In the rows, 128 means zero.
Each row of numbers stands for one element and depends on some of the facts below. Use the named rows to name the rest.

How the elements are related:
σ: refers to; ψ: points at
Z129	σ	Z103; Z161	σ	Z868; Z163	σ	Z911
Z169	σ	Z458; Z176	σ	Z129; Z176	σ	Z372
Z195	σ	Z875; Z208	σ	Z868; Z229	σ	Z327
Z229	σ	Z999; Z256	σ	Z670; Z261	σ	Z176
Z272	σ	Z457; Z281	σ	Z313; Z281	σ	Z179
Z297	σ	Z372; Z306	σ	Z771; Z313	σ	Z176
Z327	σ	Z129; Z327	σ	Z911; Z327	σ	Z871
Z327	σ	Z103; Z33	σ	Z306; Z335	σ	Z936
Z348	σ	Z475; Z348	σ	Z437; Z35	σ	Z176
Z35	σ	Z911; Z35	σ	Z457; Z353	σ	Z414
Z353	σ	Z771; Z372	σ	Z103; Z392	σ	Z595
Z398	σ	Z475; Z398	σ	Z829; Z398	σ	Z999
Z399	σ	Z313; Z411	σ	Z75; Z420	σ	Z475
Z423	σ	Z372; Z423	σ	Z457; Z443	σ	Z411
Z443	σ	Z129; Z443	σ	Z71; Z444	σ	Z463
Z448	σ	Z176; Z457	σ	Z372; Z457	σ	Z103
Z468	σ	Z475; Z51	σ	Z871; Z512	σ	Z313
Z512	σ	Z399; Z534	σ	Z720; Z534	σ	Z176
Z534	σ	Z51; Z535	σ	Z372; Z551	σ	Z414
Z551	σ	Z871; Z563	σ	Z91; Z595	σ	Z103
Z620	σ	Z420; Z687	σ	Z281; Z690	σ	Z910
Z71	σ	Z720; Z711	σ	Z999; Z720	σ	Z457
Z725	σ	Z272; Z828	σ	Z551; Z845	σ	Z457
Z868	σ	Z261; Z871	σ	Z457; Z871	σ	Z535
Z872	σ	Z999; Z872	σ	Z103; Z875	σ	Z206
Z905	σ	Z103; Z91	σ	Z392; Z910	σ	Z179
Z932	σ	Z711; Z934	σ	Z725; Z936	σ	Z392
Z936	σ	Z179; Z938	σ	Z75; Z958	σ	Z179
Z958	σ	Z103; Z975	σ	Z392; Z975	σ	Z535
Z985	σ	Z966; Z999	σ	Z437; Z999	σ	Z771
Z999	σ	Z103; Z129	ψ	Z889; Z132	ψ	Z689
Z135	ψ	Z938; Z169	ψ	Z474; Z179	ψ	Z820
Z179	ψ	Z161; Z179	ψ	Z938; Z208	ψ	Z702
Z24	ψ	Z666; Z24	ψ	Z866; Z24	ψ	Z161
Z253	ψ	Z401; Z253	ψ	Z843; Z256	ψ	Z129
Z256	ψ	Z448; Z256	ψ	Z741; Z259	ψ	Z866
Z27	ψ	Z161; Z297	ψ	Z135; Z297	ψ	Z353
Z304	ψ	Z685; Z33	ψ	Z666; Z33	ψ	Z938
Z337	ψ	Z938; Z360	ψ	Z437; Z360	ψ	Z448
Z365	ψ	Z520; Z372	ψ	Z129; Z372	ψ	Z72
Z401	ψ	Z957; Z423	ψ	Z93; Z423	ψ	Z170
Z43	ψ	Z33; Z43	ψ	Z97; Z43	ψ	Z543
Z431	ψ	Z75; Z431	ψ	Z135; Z431	ψ	Z967
Z437	ψ	Z161; Z474	ψ	Z889; Z474	ψ	Z161
Z478	ψ	Z889; Z482	ψ	Z21; Z482	ψ	Z161
Z51	ψ	Z967; Z512	ψ	Z75; Z520	ψ	Z437
Z520	ψ	Z97; Z520	ψ	Z75; Z520	ψ	Z161
Z533	ψ	Z129; Z534	ψ	Z689; Z534	ψ	Z353
Z543	ψ	Z907; Z543	ψ	Z93; Z543	ψ	Z967
Z551	ψ	Z27; Z551	ψ	Z161; Z554	ψ	Z848
Z554	ψ	Z21; Z554	ψ	Z97; Z568	ψ	Z97
Z592	ψ	Z985; Z595	ψ	Z401; Z595	ψ	Z946
Z595	ψ	Z967; Z602	ψ	Z75; Z602	ψ	Z161
Z666	ψ	Z129; Z670	ψ	Z179; Z670	ψ	Z967
Z672	ψ	Z889; Z672	ψ	Z875; Z672	ψ	Z666
Z685	ψ	Z27; Z688	ψ	Z72; Z689	ψ	Z872
Z689	ψ	Z135; Z698	ψ	Z448; Z698	ψ	Z958
Z698	ψ	Z161; Z702	ψ	Z478; Z702	ψ	Z161
Z716	ψ	Z933; Z72	ψ	Z875; Z727	ψ	Z685
Z727	ψ	Z666; Z741	ψ	Z727; Z75	ψ	Z889
Z784	ψ	Z161; Z8	ψ	Z161; Z843	ψ	Z97
Z845	ψ	Z364; Z848	ψ	Z93; Z866	ψ	Z27
Z866	ψ	Z161; Z873	ψ	Z983; Z875	ψ	Z97
Z875	ψ	Z967; Z875	ψ	Z938; Z899	ψ	Z431
Z905	ψ	Z936; Z907	ψ	Z364; Z907	ψ	Z75
Z907	ψ	Z843; Z907	ψ	Z866; Z920	ψ	Z820
Z920	ψ	Z337; Z932	ψ	Z388; Z932	ψ	Z259
Z932	ψ	Z161; Z933	ψ	Z75; Z938	ψ	Z161
Z946	ψ	Z551; Z958	ψ	Z364; Z963	ψ	Z957
Z963	ψ	Z478; Z967	ψ	Z24

Some elements and their rows:
Z597: [115 121 122 131 110 129 127 122 124 128 122 138 131 128 118 134 121 131
 135 119 126 131 135 139 132 125 121 129 132 115 137 119 132 129 122]
Z229: [165 142 127 118 164 130 135 168 143 135 140 106 119 128 148 143 140 132
 124 142 108 130 104 131 150 137 126 135 109 156 125 156 118 123 116]
Z865: [115 121 122 131 111 128 128 122 123 127 121 137 130 128 119 134 121 131
 135 118 127 133 136 139 133 125 120 128 133 115 136 119 131 128 122]
Z179: [ 64  93 153 139 153 153  78  95 100 155 129 133 114 134 121 134 124 102
 122 107 152 145 137 126 127 150 111 110 109 140 133 113 117 165 112]
Z148: [115 122 122 131 111 129 126 120 123 127 122 138 131 128 118 134 121 131
 134 119 127 131 136 138 133 126 121 128 132 114 136 119 131 128 122]
Z169: [144 144 111 127 158 133 125 125 141 139 136 122 137 134 146 120 140 124
 117 153 123 127 114 109 126 124 155 122 123 139 123 138 127 139 133]
Z43: [112 121 114 137 111 145 138 119 131 129 127 146 136 128 130 133 124 131
 131 131 127 141 129 129 131 117 137 125 145 107 137 121 129 145 120]
Z261: [179 169 158 121 143  82 133 124 160 129 160 152 134 123  97  82 218 125
  92 104 118 130 124 127  86  96 196 181 123 126 105 155 159  90 149]
Z533: [105 116  88 145 119 145 133 111 130 136 127 137 141 125 130 130 123 133
 127 132 132 137 116 131 142 116 149 133 139 110 134 112 133 139 127]
Z620: [162 130 133 113 151 130 133 131 132 139 122 123 116 159 148 112 143 120
 117 156 107 101 120 119 121 124 126 134 122 157 108 120 129 115 123]
Z398: [171 123 131 110 159 137 147 147 144 149 119 114 107 167 158 132 140 130
 117 162  86 101 105 133 141 120 116 139 119 173 110 124 131 113 109]
Z920: [105 119 105 141 119 135 136 112 133 132 125 141 136 127 122 130 118 131
 130 130 130 132 124 132 140 119 138 128 136 112 138 119 134 137 124]
Z741: [112 114  99 136 112 133 118 117 117 132 123 126 134 125 123 133 124 131
 130 118 131 133 125 142 138 125 127 139 129 115 129 109 134 120 129]
Z132: [ 90 114 135 157 146 108 192 110 148 107 124 173 117 133  89 101 106 116
 141 138 147 102 120 128 162 130 123 121 135 116 156 143 126 140 104]
Z8: [108 126 107 137 116 137 131 112 135 137 125 140 140 128 128 137 119 135
 131 132 126 137 126 129 133 115 141 123 138 110 140 119 134 144 126]
Z420: [185 104 136  96 151 146 160 117 140 162  93 129  93 215 170 104 141 125
 108 191  67  57 113 125 117  96 107 146 134 192  85  78 143  96 107]
Z154: [114 121 122 132 110 128 128 121 123 127 122 138 131 128 119 134 121 131
 135 119 127 132 135 139 132 124 121 128 133 115 135 119 131 127 122]

Rows to name:
No name comes twice in this set of rows, the named rows included.
[122 144 120 120 111 119 124 124 127 130 122 142 134 132 116 141 119 135
 135 125 114 130 142 133 127 122 121 116 131 110 145 127 130 129 121]  Z75
[158 148 133 118 154 123 126 142 137 127 142 118 125 126 136 118 150 123
 123 136 128 122 120 116 123 133 140 134 113 143 120 148 122 119 133]  Z443
[105 118 134 140 124 113 151 118 130 116 121 150 123 131 102 121 114 124
 139 121 134 116 132 138 145 131 113 128 128 118 143 129 130 125 114]  Z135
[151 140 130 118 152 124 122 138 128 128 134 121 127 133 138 118 143 119
 122 140 121 121 124 118 124 136 133 129 117 143 119 138 122 123 129]  Z444
[103 107  79 149 121 151 140 114 126 130 129 139 140 121 132 122 128 128
 125 133 140 139 108 131 145 116 151 140 143 108 129 111 130 140 124]  Z688
[152 146 119 118 157 119 123 140 126 125 134 122 126 133 133 114 146 118
 121 142 123 117 120 117 127 139 133 130 114 143 119 142 121 117 127]  Z938
[169 160 123 104 146 106 107 147 117 125 136 116 123 132 125 116 157 123
 122 130 115 112 130 123 116 139 125 142 107 144 114 141 121  95 130]  Z161
[172 116 145 144 143 113 127 127 154 103 112  91 167 131 179 109 107 111
 129 173 137 135 141  98 115 156 150  87 130 149 106 134 143 159 177]  Z845
[148 158 118 106 157 129 114 130 115 128 137 126 120 136 134 109 145 116
 124 146 132 107 127 101 112 136 130 124 114 139 119 136 107 120 127]  Z563
[153 144 126 118 156 123 121 140 127 128 134 121 126 135 138 117 146 117
 120 143 120 120 123 116 124 138 133 128 117 144 118 140 120 122 127]  Z195
[155 142 117 121 158 122 121 151 128 127 138 117 128 131 140 123 146 120
 119 142 116 129 117 123 134 142 134 131 114 145 118 147 121 122 124]  Z33
[122 126 130 120  99 115 103 125 112 129 118 122 128 128 115 144 121 134
 137 104 122 129 147 148 128 133 103 133 119 121 131 115 135 110 129]  Z957
[186  92 150 157 143  94 125 140 142  77 102  79 175 128 179  92 104  93
 128 171 143 134 148 108 121 185 136  89 128 158  90 132 149 147 185]  Z720
[148 141 165 116 151 177 147 148 172 148 174  64 103  75 157 150 138 165
 159  99 186 117  80 109 137 101 145 175  89 162 128 159 106 111 160]  Z129

The same elements again, as new rows of numbers:
Some elements and their rows:
Z551: [120 110 116  81 149 137 115 105 105 163 117 143 105 138 198 106 160 152
 143  95  84 142 116 115 104 157 112]
Z43: [108 135 136 136 117 118 131 125 135 129 129 124 125 126 126 133 124 128
 124 136 130 134 125 136 141 123 141]
Z932: [122 130 106 101 117 137 106 126 111 136 121 138 124 126 160 114 139 139
 131 101 118 135 119 127 115 140 104]
Z716: [ 73 111 139 145  83 129 125 133 117 142 129 107 134 125 121 130 141 141
 129 110 150 134 123 101 141 127 143]
Z337: [135 123 136 142 122 114 136 129 132 131 131 127 125 128 115 139 132 125
 125 139 126 131 126 135 133 124 140]
Z483: [128 122 137 143 124 118 136 128 133 131 130 126 125 129 117 140 130 127
 126 136 129 132 126 132 133 125 142]
Z97: [140 112 138 148 142 123 143 127 138 132 131 130 125 132 115 148 132 129
 127 138 133 134 129 132 125 124 146]
Z934: [124 127 115 108 139 141 113 128 124 128 123 133 125 125 144 118 131 139
 134 120 122 126 125 122 109 129 106]
Z206: [126 120 136 144 125 117 136 127 133 133 130 128 124 129 118 140 131 130
 127 138 127 132 127 132 132 128 140]
Z999: [166 136  64  84  98 155 137 121  51 133 118 162 140 147 214 127 196  91
 122  13 102 153 117 120 114 175 118]
Z820: [153 111 138 149 137 117 143 130 135 132 131 130 125 132 110 147 135 125
 126 141 127 132 128 134 124 125 142]
Z725: [117 126 113  81 150 150 111 135 132 131 118 127 123 118 150 104 133 139
 139 120 122 131 116 121  98 110  99]
Z690: [129 130 122 123 133 148 114 125 125 108 121 132 130 118 133 116 131 137
 131 119 128 124 128 117 107 124 100]
Z620: [129 128 102 120 135 140 108 142 131 126 128 138 130 125 121 125 119 142
 135 137 131 122 129 123 114 135  98]
Z889: [148 109 137 147 135 121 141 129 137 134 131 130 126 132 113 145 135 128
 127 137 130 135 127 132 126 125 143]
Z30: [128 122 137 143 124 117 137 128 133 131 130 126 125 129 117 139 130 127
 125 137 129 132 126 132 133 124 142]
Z761: [129 123 137 143 124 117 137 129 133 131 130 126 125 128 117 139 131 127
 125 137 129 132 127 133 134 125 142]

Rows to name:
No name comes twice in this set of rows, the named rows included.
[129 123  97 147 126 120 119 166 146 132 135 139 133 123  77 151 111 140
 131 169 147 128 129 137 129 125 116]  Z475
[119 125 137 143 134 123 139 125 138 129 131 127 125 129 121 142 125 129
 126 137 134 134 128 134 133 123 147]  Z543
[170 154 117 152  91 150 173 112 107  95 134 122 160 148 144 125 153  59
 112  67 125 136 136 115 164 144 157]  Z103
[145 106 138 149 138 125 141 129 136 135 131 128 126 132 112 146 135 131
 128 136 134 136 128 129 125 126 145]  Z364
[157 168 101 147  86 176 152 100 104  78 130 129 164 146 161  92 143  74
 120  59 108 126 145  91 162 170 117]  Z595
[164 136 119 104 147 123  80 133 124 141 136 137 128 141 144 145  95 144
 128 118 157 102 135 154 105 137 107]  Z448
[129 127 115 116 138 138 111 123 124 130 125 139 123 129 144 120 129 144
 135 124 116 126 127 123 113 141 104]  Z875
[120 133 136 138 110 111 130 128 130 130 129 124 125 125 122 131 128 124
 123 136 125 131 124 137 140 124 136]  Z920
[157 105 137 149 137 123 142 129 138 136 131 131 126 133 110 146 137 129
 127 136 131 136 127 132 124 126 142]  Z388
[121 145 115  56 157 142  91 140 140 142 126 115 127 128 158 106 102 131
 137 118 146 112 118 140 104 101 104]  Z35

The same elements again, as new rows of numbers:
Some elements and their rows:
Z911: [129 135 126  71 147 128 163 142  81 134 116  88 152 128 137 123  51 181
  99 122 145  96  93 138 154 144 108  96 107 152 117]
Z771: [203 154 150  56 101 131 155 166 119 160  89 112 196 130 151 155  84 179
 129 100  97 133 139 185 101 141 133  79  91 150 136]
Z353: [159 133 150  77 100  81 136 193 119 202 144 142 133 128 142 106 198 187
 164 129  28 124 187 124  89 129 139  97 105 156 119]
Z595: [167 122 158 117 129 136 126 171  76 108 155  71 126 134 142 122 135 148
 104 129 135 123  67 129 106 177 112 145 146 166 126]
Z161: [ 77 152 149 143 146  80  97 126 122 185 119 135  94 137  95 140 123 175
 117 163 151 110 147 113 181  86 133 126 130 128  89]
Z820: [104 133 119 127 122 130 141 122 136 142 130 164 136 130 132 123 144 104
 131 118 144 137 149 145 138 115 118 129 123 119 130]
Z462: [119 124 116 133 119 132 133 118 144 123 125 145 131 123 124 132 131 106
 136 119 133 136 136 130 128 117 130 130 124 117 134]
Z372: [134 121 121  89 132 131 149 159  77 100 120  76 124 134 131 135  52 199
  87 129 135  87  67 137 148 161  93 122 119 166 120]
Z154: [118 124 116 133 119 132 131 118 144 123 126 145 130 123 124 132 131 106
 136 119 133 135 137 130 128 117 129 130 123 117 133]
Z148: [118 124 116 133 118 133 132 118 144 124 126 146 130 123 124 131 131 107
 136 119 133 136 136 130 128 118 130 130 123 116 133]
Z475: [202 152 121  96 137 185 140 122 118 175  98 137 181 184 190 155  33 128
  60 152 149 151 133 139  85 133 128  73 137 128 157]
Z398: [186 153 147 151 153 146  80 152 111 180 129 120 135 194 167 137 158 147
  89 188  66 162 181 100  94 151 147 115 173 137 125]
Z829: [194 152 133 107 138 164 125 137 113 171 110 126 168 177 176 147  78 140
  79 155 120 148 144 134  92 140 133  88 141 133 144]
Z672: [132 118 114 143 111 138 119 118 150  98 120 137 124 124 118 143 119 113
 134 119 125 125 130 126 121 120 132 137 124 115 137]
Z666: [118 125 115 137 116 135 127 119 143 117 122 151 130 128 125 135 132 112
 131 118 134 132 140 139 131 120 123 135 125 117 134]
Z388: [ 99 143 127 129 124 136 139 121 134 141 128 161 145 134 129 121 149  99
 129 115 151 143 153 147 146 115 121 128 119 123 123]
Z620: [169 146 127 154 148 161  94 127 128 172 124 140 134 190 167 141 125 117
  82 182 102 163 169  99  96 133 141 112 168 123 137]

Which element is each row?
No name comes twice in this set of rows, the named rows included.
[132 137 153 133 118 155 121 100 156 107 129  87 152 111  96 123 122  70
 151 114 139 151 118  62 115 107 189 101  97 135 107]  Z716
[134 142 147  92 111 105 136 182 111 129 115  96 145 126 114 129 160 193
 148 114  61 128 144 148 147 157 127 120 102 171 101]  Z551
[108 126 119  77 151 130 167 156  72 120 127  75 136 134 133 109  75 185
  98 131 125 103  86 121 163 165 101 107 114 174 108]  Z457
[102 141 147 157 131  90  73 122 134 141 113 111  83 133  80 158 100 182
 117 163 135  95 131  93 165  88 145 133 127 126  93]  Z208
[122 124 138  88 130 123 159 173  80 123 139  79 130 128 131 114 118 174
 110 123 126 119  77 133 144 168 103 124 120 180 112]  Z535
[160 128 148  94 146 103 131 181  72 212 179 128 114 158 174  81 175 171
 111 166  71 112 155  89  82 144 122 104 147 153 125]  Z872
[144 135 189 154 133  81  84 147  96 165 162 109  94 114 113 138 160 144
 124 142 183 107  87 136 118 112 131 161 156 123 116]  Z687
[115 131 122 136 117 138 129 118 142 120 124 148 135 129 122 132 134 105
 132 117 138 135 140 135 134 117 128 131 122 120 129]  Z259
[175 131 182  97 113 119 144 152  77 147 153 106 140 107 144 139  89 132
 100 101 236 102  32 183  97 130 104 137 129 139 144]  Z179
[130 117 114 142 116 135 122 114 152 104 119 130 127 120 118 144 120 110
 138 120 125 134 127 125 124 122 136 133 126 115 136]  Z482
[121 101 104 111 106 118 148 125 142 151 154 168 107 115 137 105 129 111
 142 123 119 109 137  97  90  99 127 114 114 115 148]  Z689
[106 115 102 126 149 110 152 112 150 161 117 136 137 108 135 137 141 103
 150 127 138 173 127 149 143 129 131 124 146 107 142]  Z93
[120 129 123 109 194 116 132 117  61 109 144  84 143 118 137  89 107 158
 126 127 111  70 138 116 165 153 117 123 135 114 109]  Z71
[116 131 122 135 119 137 129 117 143 119 123 143 136 125 121 133 133 104
 134 117 138 138 139 132 133 118 131 130 122 119 128]  Z401
[119 112 104 134 138 118 139 113 153 137 116 129 132 110 127 144 130 106
 148 125 130 160 122 139 134 127 135 128 140 108 142]  Z848

